The symbols move the elements like this.
w305: gu>w792, vi>w547
w511: gu>w144, vi>w697
w820: gu>w501, vi>w138
w501: gu>w208, vi>w961
w241: gu>w93, vi>w699
w301: gu>w511, vi>w758
w916: gu>w593, vi>w33
w304: gu>w170, vi>w300
w715: gu>w270, vi>w448
w654: gu>w881, vi>w684
w361: gu>w300, vi>w170
w144: gu>w448, vi>w270
w543: gu>w699, vi>w93
w684: gu>w116, vi>w654
w699: gu>w715, vi>w241
w30: gu>w999, vi>w356
w593: gu>w547, vi>w792
w792: gu>w33, vi>w593
w300: gu>w820, vi>w304
w770: gu>w859, vi>w118
w170: gu>w990, vi>w361
w961: gu>w138, vi>w501
w863: gu>w30, vi>w333
w697: gu>w758, vi>w511
w333: gu>w301, vi>w863
w78: gu>w340, vi>w772
w270: gu>w697, vi>w144
w138: gu>w304, vi>w820
w990: gu>w819, vi>w893
w208: gu>w684, vi>w881
w439: gu>w772, vi>w340
w118: gu>w78, vi>w770
w340: gu>w833, vi>w439
w356: gu>w333, vi>w30
w116: gu>w305, vi>w50
w50: gu>w654, vi>w116
w772: gu>w770, vi>w78
w33: gu>w543, vi>w916
w313: gu>w118, vi>w859
w881: gu>w961, vi>w208
w893: gu>w361, vi>w990
w859: gu>w700, vi>w313
w448: gu>w241, vi>w715
w999: gu>w313, vi>w700
w758: gu>w863, vi>w301
w833: gu>w893, vi>w819
w700: gu>w356, vi>w999
w819: gu>w439, vi>w833
w547: gu>w50, vi>w305
w93: gu>w916, vi>w543

In the rows, 24 stands for zero.

The rows follow the links: the fewer symbols apart two elements are, the more alike their rows tend to be.

Rows of some elements; one shown again gets a slightly different row:
w270 -> [ 26  28   6  22  12  22  40  31  25  18  21  29  41  24  31  24  18   8  19  27  27  14  13  24  30  21  27  25  18  22  31  24  22  34  26  34  38  30  26  26  25  16  13  20  37  30  35  29  24  19  27  21  22  23  17  28  26   2  21  24  23  27  16  34]
w356 -> [ 15  27  28  10  30  24  23  15  35  29  42  27  32  39  23  23  10  29  30  28  13  24  37  18  17  43  15  20  19  23  21  32  18  27  21  25  29  20  37  22  33  20  33  20  15  18  30  20  31  33  20  23  20  28  19  20  34  34  32  15  30  20  26  12]
w700 -> [ 14  26  24  11  28  21  23  14  33  25  41  26  35  38  22  18  11  27  30  27  11  25  36  14  17  45  17  15  17  26  26  27  17  28  21  29  34  17  31  23  35  17  34  24  19  22  32  17  30  31  25  19  22  28  19  23  30  26  32  19  27  18  27  13]
w697 -> [ 26  28   5  21  16  24  45  31  22  24  24  29  38  23  31  26  23  10  24  27  28  16  14  21  25  22  27  25  17  24  29  26  20  41  27  35  40  31  23  33  26  16  13  21  34  31  36  26  27  19  28  15  21  22  17  31  34   2  24  18  23  28  14  29]
w990 -> [ 20  17  26  36  24  26  16  24  13  11  14  23  16   5  15  19  36  32  31  29  25  39  26  27  26  27  36  18  33  37  39  16  32  27  25  24  27  15  13  29  27  25  19  30  23  25  14  22  14  27  21  27  26  24  40  23  25  24  18  38  14  27  29  19]
w30 -> [ 23  23  13  17  30  32  38  34  15  35  25  27  20  15  28  33  41  22  40  21  25  22  27  26  22  27  23  33  21  25  27  24  16  46  28  26  29  26  19  40  26  15  12  24  18  26  22  23  30  26  24  18  17  20  27  27  42  16  28  12  24  25  13  19]
w50 -> [ 33  31  15  29  23  21  47  31  19  40  20  20  24  26  35  24  35   7  13  19  31  12  11  16  21  13  24  34  17  27  19  29  23  30  26  26  26  34  18  25  21  25  27  23  33  34  35  22  24  17  30  16  24  26  14  36  24  16  21  14  22  28  13  34]
w300 -> [ 27  26  31  28  26  21  16  11  30  33  32  14  28  38  21   7  21  26  20  19  12  24  25   8  13  29  19  19  15  29  23  24  19  11  21  27  23  17  18  16  33  26  48  33  24  24  32  15  26  25  29  19  31  32  23  28  13  34  32  26  18  19  32  23]
w999 -> [ 23  20  21  17  36  33  33  33  17  33  24  29  13  12  30  33  45  29  43  19  25  26  31  31  22  27  24  31  25  22  28  24  17  42  26  22  27  24  18  41  22  19  13  25  12  23  13  24  28  24  22  22  16  22  31  25  44  20  29  16  23  22  16  19]
w684 -> [ 18  35  38  20  30  20  22  17  29  28  28  23  20  35  28  31  15  21  12  29  27  26  35  20  25  28  17  24  30  36  11  31  28  21  24  12  13  25  42  13  25  34  37  16  16  22  29  23  21  35  19  25  27  27  15  24  27  45  22  20  33  23  26  16]
w863 -> [ 23  26   8  17  27  31  44  33  18  35  23  30  27  19  34  29  37  18  35  24  24  16  25  21  20  26  24  31  18  25  29  27  17  47  27  28  35  27  22  39  24  16  13  23  23  28  26  24  29  24  23  15  16  21  22  31  43  14  27  12  22  24  14  23]

Each walk starts at a row. The symbols on each line, taken left to right, move it on to the next element.
Answer with the element's row; about right is enough.
start [ 27  26  10  29  10  18  34  31  25  10  20  30  42  24  26  24  13  13  17  30  30  17  12  29  35  20  29  24  22  21  29  23  28  29  26  34  37  31  28  24  23  20  15  20  41  28  34  32  21  20  26  24  24  19  16  26  18   4  18  28  26  30  21  34]
vi vi gu vi vi gu gu	[ 25  28   6  21  24  27  47  33  20  30  25  29  36  21  34  27  31  13  31  25  26  16  21  20  22  25  24  31  17  24  30  28  17  45  27  32  37  29  22  35  27  15  16  20  29  29  33  24  28  23  27  16  18  20  17  32  39   6  24  14  23  26  15  26]
vi vi gu gu vi gu	[ 15  27  31   7  32  26  20  18  36  28  40  31  28  37  25  30  12  30  29  26  18  24  39  25  18  39  15  21  23  20  17  33  19  26  24  22  24  23  41  21  28  25  29  18  11  20  25  22  33  36  20  26  21  24  17  16  34  38  30  13  36  20  25  13]
start [ 23  19  23  20  35  34  27  33  17  31  23  28  10  12  24  32  47  35  46  19  27  30  33  32  21  26  26  29  26  19  28  22  18  36  28  21  23  22  15  39  20  19  14  30  12  21  10  25  27  24  22  24  16  24  37  23  37  24  29  20  21  23  22  18]
gu vi gu vi vi	[ 17  26  22  16  25  23  20  12  33  21  38  25  38  35  18  13  11  27  31  29   8  29  31  11  16  43  19  16  16  28  31  24  20  26  20  33  36  13  24  23  40  17  32  27  22  20  35  16  28  31  27  18  23  32  24  21  27  23  31  27  21  19  29  16]
vi vi gu gu gu gu	[ 18  26  35   7  31  25  18  21  37  27  37  31  25  35  26  33  14  33  28  25  21  24  40  30  24  32  13  25  25  18  12  30  19  25  24  20  21  26  42  22  25  26  26  15  13  17  23  26  32  34  19  31  20  20  18  16  32  37  33  15  39  22  26  17]
start [ 26  13  27  25  33  34  19  31  19  31  20  26  10  10  18  29  45  39  44  17  25  32  31  34  21  27  29  27  27  17  29  19  19  30  28  23  22  22  12  35  22  23  15  30  15  20   7  27  30  23  23  27  18  24  40  21  32  26  30  24  18  19  26  19]
vi gu vi vi vi gu vi	[ 19  23  18  23  20  22  16  13  28  16  34  23  38  29  17  10  14  28  31  29   9  31  29  13  17  43  25  12  16  28  36  21  21  22  20  33  38  13  20  24  40  15  35  31  25  21  32  15  26  26  27  20  25  30  28  24  23  20  29  31  16  20  32  17]
vi gu gu gu vi vi	[ 29  11  25  32  24  25   7  20  26  26  27  20  18  22  15  10  33  37  34  18  16  32  22  24  19  22  28  20  21  17  31  17  21  10  22  29  20  18   7  24  27  22  31  39  22  19  15  22  26  20  30  24  27  30  38  23  11  24  32  38  14  20  33  28]
start [ 29  22  29  28  26  19  12  12  32  29  30  15  26  36  19   6  22  32  25  17  13  27  22  12  14  29  23  18  15  20  27  20  18   8  17  30  24  18  13  18  32  23  44  35  26  25  27  16  27  25  31  22  29  34  27  27   9  29  32  30  15  20  33  26]
vi gu vi vi vi gu vi	[ 21  19  26  36  26  27  18  25   9  13  10  23   9   4  19  26  39  29  32  30  29  39  26  29  28  24  36  22  36  39  36  19  32  31  29  20  24  20  13  32  27  25  20  29  21  24  12  21  12  24  21  25  23  24  39  26  32  27  14  34  15  28  25  19]
vi gu vi gu gu gu	[ 20  15  24  34  20  23  12  20  18   7  18  25  23  12  15  14  28  33  34  30  20  39  25  26  25  32  34  16  31  32  41  16  30  24  25  29  30  15  10  28  30  22  26  33  25  22  18  21  15  24  23  25  26  26  38  22  20  20  19  40  11  23  31  19]
start [ 23  30  33  21  29  18  19  12  28  35  34  14  27  40  27  11  18  23  17  23  16  24  27   7  12  32  19  20  17  31  18  29  21  14  19  24  21  19  24  16  33  27  46  27  22  25  36  13  24  29  27  18  29  32  19  27  17  39  30  23  23  22  28  22]
gu vi vi gu vi gu gu gu	[ 22  24  28  35  29  28  26  32   8  24  10  23   7   4  25  28  42  24  31  26  32  36  28  27  26  23  32  27  35  38  34  22  32  37  26  16  21  22  18  31  26  25  20  24  19  26  15  21  14  26  19  23  22  23  35  27  34  28  13  30  19  26  22  19]
gu vi gu gu gu vi vi	[ 21  33  36  21  31  19  21  12  30  36  34  18  24  39  29  18  18  22  14  25  18  25  31   8  16  32  19  23  21  34  17  31  22  17  21  20  18  21  31  14  32  30  46  23  19  25  33  15  25  31  27  17  29  33  15  29  22  44  25  18  26  21  28  20]
start [ 23  24  26  31  32  28  32  31   7  30   9  21   7   7  32  33  47  21  28  25  34  31  25  25  24  23  31  30  33  40  29  26  31  39  28  18  21  24  18  31  26  27  22  22  19  27  19  19  15  25  22  20  22  23  29  31  38  28  13  22  19  27  18  18]
vi gu gu gu gu gu	[ 17  33  39  23  23  21  19  23  26  14  20  27  19  25  26  36  12  23  11  34  33  29  29  33  36  21  22  22  39  31  13  30  35  19  27  13  11  30  43  15  20  35  22  13  22  22  23  30  17  32  17  34  25  19  18  21  23  37  14  26  39  30  27  22]
gu vi gu vi vi gu gu	[ 32  32  17  29  23  23  45  31  15  42  18  18  22  22  37  26  40  10  15  21  32  16  15  15  21  16  24  35  22  33  20  28  23  35  28  23  23  33  18  29  23  25  25  21  29  35  30  21  24  20  29  14  25  26  16  38  31  24  20  12  22  27  15  28]
start [ 25  27  23  31  11  19  23  26  25   4  18  32  34  22  22  30   9  18  11  33  32  22  15  36  40  14  30  22  31  24  26  24  35  18  28  27  26  30  33  17  17  27  13  18  37  25  28  36  18  22  21  32  27  18  19  19  14  14  16  34  31  32  25  34]
gu vi gu gu vi	[ 26  28  28  27  15  22  19  27  27   4  14  31  28  21  24  34  10  20  10  33  34  27  21  38  40  15  30  21  36  24  22  25  35  20  27  20  19  31  37  18  18  30  15  16  35  25  24  35  18  25  19  33  28  17  20  21  17  22  15  34  33  31  24  30]
vi gu vi gu gu gu	[ 27  26  12  31   8  19  31  30  25   6  18  31  38  23  23  29   8  17  12  32  32  21  12  34  39  16  31  22  27  20  28  23  32  22  28  30  31  30  28  21  22  23  13  22  39  28  29  34  20  19  24  31  28  18  16  25  16   6  17  31  28  31  23  35]
start [ 20  16  17  28  19  21  13  15  24  14  28  23  34  24  13   7  15  31  33  28  12  34  26  17  20  40  28  13  20  30  41  18  24  23  21  34  36  13  15  25  37  16  31  33  28  22  28  18  23  26  27  20  27  31  32  23  20  16  25  37  12  21  32  21]
gu gu gu vi gu gu gu	[ 27  10  27  28  30  32  12  28  20  28  20  24  12  13  17  22  42  40  43  17  24  33  29  34  21  26  31  23  25  17  30  18  23  20  24  25  19  21  10  31  22  21  20  33  16  19   7  25  28  20  24  27  22  24  43  20  24  24  31  31  16  21  31  23]
gu gu gu vi gu vi gu	[ 30  16  29  32  26  22   8  15  28  28  29  15  22  27  14   6  25  35  30  17  13  28  21  18  16  25  26  20  16  18  30  18  20   7  20  29  22  16   8  21  28  25  40  39  26  22  21  18  28  20  31  23  29  31  36  25   7  27  33  34  13  19  34  30]
start [ 27  11  27  32  29  28   9  24  24  26  23  20  14  16  13  16  39  41  40  17  19  32  25  30  20  23  28  21  23  16  32  15  20  13  23  28  22  18   8  31  22  24  26  38  20  18  10  23  30  19  26  29  25  27  41  20  15  23  32  35  13  20  33  26]
vi vi vi vi vi	[ 21  17  19  32  18  23  12  17  21   7  25  24  29  18  14  10  23  31  32  29  15  38  24  22  23  35  33  14  24  32  42  16  28  21  22  31  36  15  13  28  35  18  28  34  29  24  22  20  18  24  25  24  26  29  36  24  19  19  22  41  10  23  32  23]
start [ 27  22  35  21  21  25  15  27  37  19  25  29  21  30  22  33  13  33  20  23  29  21  26  43  33  15  20  28  29   6  12  27  26  10  25  20  13  31  36  17  12  33  16  19  23  19  18  36  29  21  21  39  25  17  22  14  16  28  28  26  37  24  28  31]
gu vi vi vi vi gu	[ 32  24  24  30  16  23  21  29  34  22  22  25  28  30  25  26  16  24  13  19  30  14  14  37  32   7  24  28  19   7  15  24  25   8  26  27  16  33  26  18  11  31  18  24  34  23  24  38  29  17  26  34  29  19  20  21   9  17  26  27  31  26  25  40]
vi gu gu vi vi vi gu	[ 32  21  31  25  18  26  19  30  35  20  23  28  23  31  21  31  14  28  18  21  31  18  18  40  33   9  23  27  24   5  14  23  26   8  24  25  15  33  31  15  11  30  17  22  29  20  17  39  29  18  24  36  28  18  21  17  10  24  26  28  32  28  26  36]
